Below is a small trained network, with its code and all its weights. Each question gives an input and a target symbol and asks what happens when units are switched off, that is, made to give their printed mean instead of their output.

import numpy as np


def w(rows, s, z=0):
    codes = np.array(rows[::2]) - 128.0
    scale = np.full(codes.shape[1], s)
    scale[-1] = z or s
    return codes * scale


def f(y):
    return y / 2 * (1 + np.tanh(0.7978845608 * (y + 0.044715 * y**3)))


def softmax(a):
    e = np.exp(a - a.max(-1, keepdims=True))
    return e / e.sum(-1, keepdims=True)


def log_softmax(a):
    a = a - a.max(-1, keepdims=True)
    return a - np.log(np.exp(a).sum(-1, keepdims=True))


def net(x, mask):
    ids = ['βγηθπψ'.index(c) for c in x.split()]
    T = len(ids)
    res = E[ids] + P[:T]
    q, k, v = (res @ M[0].T for M in (Q, K, V))
    z = softmax(np.where(np.tri(T) > 0, q @ k.T / 2**0.5, -1e9)) @ v
    res = res + np.where(mask[0], z, O[0][:, -1]) @ O[0][:, :-1]
    y = f(res @ A[0][:, :-1].T + A[0][:, -1])
    res = res + np.where(mask[1:9], y, B[0][:, -1]) @ B[0][:, :-1]
    return log_softmax(res[-1] @ U[:, :-1].T + U[:, -1])


Q, K, V, O, A, B = {}, {}, {}, {}, {}, {}
E = w([
[167,99,107,164,46,158,39,111],'β',
[60,82,127,128,19,201,174,33],'γ',
[134,109,106,108,53,132,94,133],'η',
[135,127,88,149,88,203,117,82],'θ',
[90,131,88,47,63,149,172,137],'π',
[151,130,75,166,120,136,102,1],'ψ',
],0.018)
P = w([
[105,233,157,131,18,168,47,112],'0',
[108,191,238,111,129,157,128,107],'1',
[107,202,119,147,35,122,105,129],'2',
[132,146,204,102,136,182,146,121],'3',
[111,171,99,131,67,96,105,130],'4',
[133,107,189,87,143,176,142,122],'5',
[119,136,78,110,91,91,116,129],'6',
[133,61,180,90,148,185,123,127],'7',
[109,125,73,79,132,71,123,129],'8',
[110,2,167,104,124,205,126,116],'9',
[109,119,84,152,83,82,125,117],'10',
],0.016)
Q[0] = w([
[113,133,71,174,153,68,153,152],'h0',
[140,189,251,135,200,118,149,189],'h0',
],0.016)
K[0] = w([
[98,95,222,147,31,198,112,105],'h0',
[103,252,122,148,56,107,124,108],'h0',
],0.015)
V[0] = w([
[66,132,116,69,117,144,166,116],'h0',
[132,147,122,161,128,137,124,7],'h0',
],0.012)
O[0] = w([
[105,178,238,40,218,108,17,163,207],'h0',
[136,9,103,152,191,60,129,175,255],'h0',
],0.012,0.009)
A[0] = w([
[91,104,54,174,53,57,140,151,202],'n0',
[129,88,93,179,195,78,152,141,45],'n1',
[79,203,224,127,155,179,72,147,36],'n2',
[82,140,1,202,81,101,166,130,2],'n3',
[111,233,119,92,101,118,59,84,106],'n4',
[190,112,152,137,47,157,191,142,150],'n5',
[143,169,135,72,87,61,131,166,145],'n6',
[119,31,202,141,229,173,128,175,143],'n7',
],0.0077,0.0074)
B[0] = w([
[126,137,68,158,190,191,112,88,238],'n0',
[146,92,198,63,114,135,162,224,175],'n1',
[179,88,52,49,189,124,132,33,233],'n2',
[154,119,182,2,82,77,225,142,171],'n3',
[160,144,143,127,102,188,219,205,206],'n4',
[111,57,96,90,67,86,71,51,157],'n5',
[118,184,88,199,164,61,114,97,169],'n6',
[118,188,107,156,73,124,232,118,252],'n7',
],0.0093,0.014)
U = w([
[170,122,50,195,66,102,150,7,12],'β',
[108,80,208,121,61,75,67,98,236],'γ',
[119,221,100,254,67,212,161,82,254],'η',
[61,88,46,241,232,204,85,58,129],'θ',
[179,132,124,145,130,178,135,76,99],'π',
[147,84,110,173,118,154,164,134,73],'ψ',
],0.0047,0.005)

Each question gives the input, a string of symbols that net reads in full, and the target symbol t.
The units are the heads (2 rows each of Q, K, V and O) and the neurons (one row each of A and B). Each row of codes is followed by its name. A weight is (code - 128) times the scale printed after its matrix; where a second scale follows, it is the last column's (O, A, B and U).
mask holds one flag per unit, heads first, then neurons. A switched-off unit (its flag False) gives its mean, the last column of its rows in O or B, instead of its output. The means were averaged over made-up inputs and are rounded, as every weight is.
A unit's drop is (log p(t) with every unit on - log p(t) with that unit switched off) / (log p(t) with every unit on - log p(t) with every unit switched off).
The circuit of an input: a set's keep is (log p(t) with only the set's units on - log p(t) with every unit switched off) / (log p(t) with every unit on - log p(t) with every unit switched off). Starting from all 9 units, units are removed one at a time, each time the one whose removal leaves the highest keep (on an exact tie, the one counted first), for as long as the keep stays at least 0.8.
circuit, biggest first: the units of the circuit, biggest drop first
k most important neurons: the k neurons with the biggest drops, biggest first
drop of u: that unit's drop, to one decimal
input η η ψ β θ, target β: circuit, biggest first -> h0, n5
input π π η β γ, target β: circuit, biggest first -> h0, n5
input π β β γ β β γ β, target β: circuit, biggest first -> h0
input ψ η β β θ π β, target π: circuit, biggest first -> h0, n2
input β β π γ β π γ, target π: 3 most important neurons -> n2, n4, n7
input γ θ θ β β π ψ, target π: circuit, biggest first -> h0, n4, n2
input β θ β ψ π, target ψ: 2 most important neurons -> n1, n3
input π β π β β π β θ β γ, target η: 2 most important neurons -> n2, n7
input γ ψ ψ η, target ψ: 2 most important neurons -> n1, n7
input ψ ψ η, target ψ: 3 most important neurons -> n1, n0, n3
input γ γ β η β, target η: 2 most important neurons -> n2, n4
input θ β ψ β η θ γ γ, target η: 2 most important neurons -> n7, n2
input γ η π ψ η ψ β θ β, target θ: 3 most important neurons -> n3, n7, n4
input π γ θ, target γ: most important neuron -> n0
input π γ β, target γ: 2 most important neurons -> n0, n4
input β β β π η π β γ, target π: 2 most important neurons -> n2, n4
input β η θ β θ β θ β η γ, target γ: drop of n0 -> 0.9
input β η η, target η: drop of h0 -> 0.8
input β γ γ, target γ: drop of n0 -> 0.5
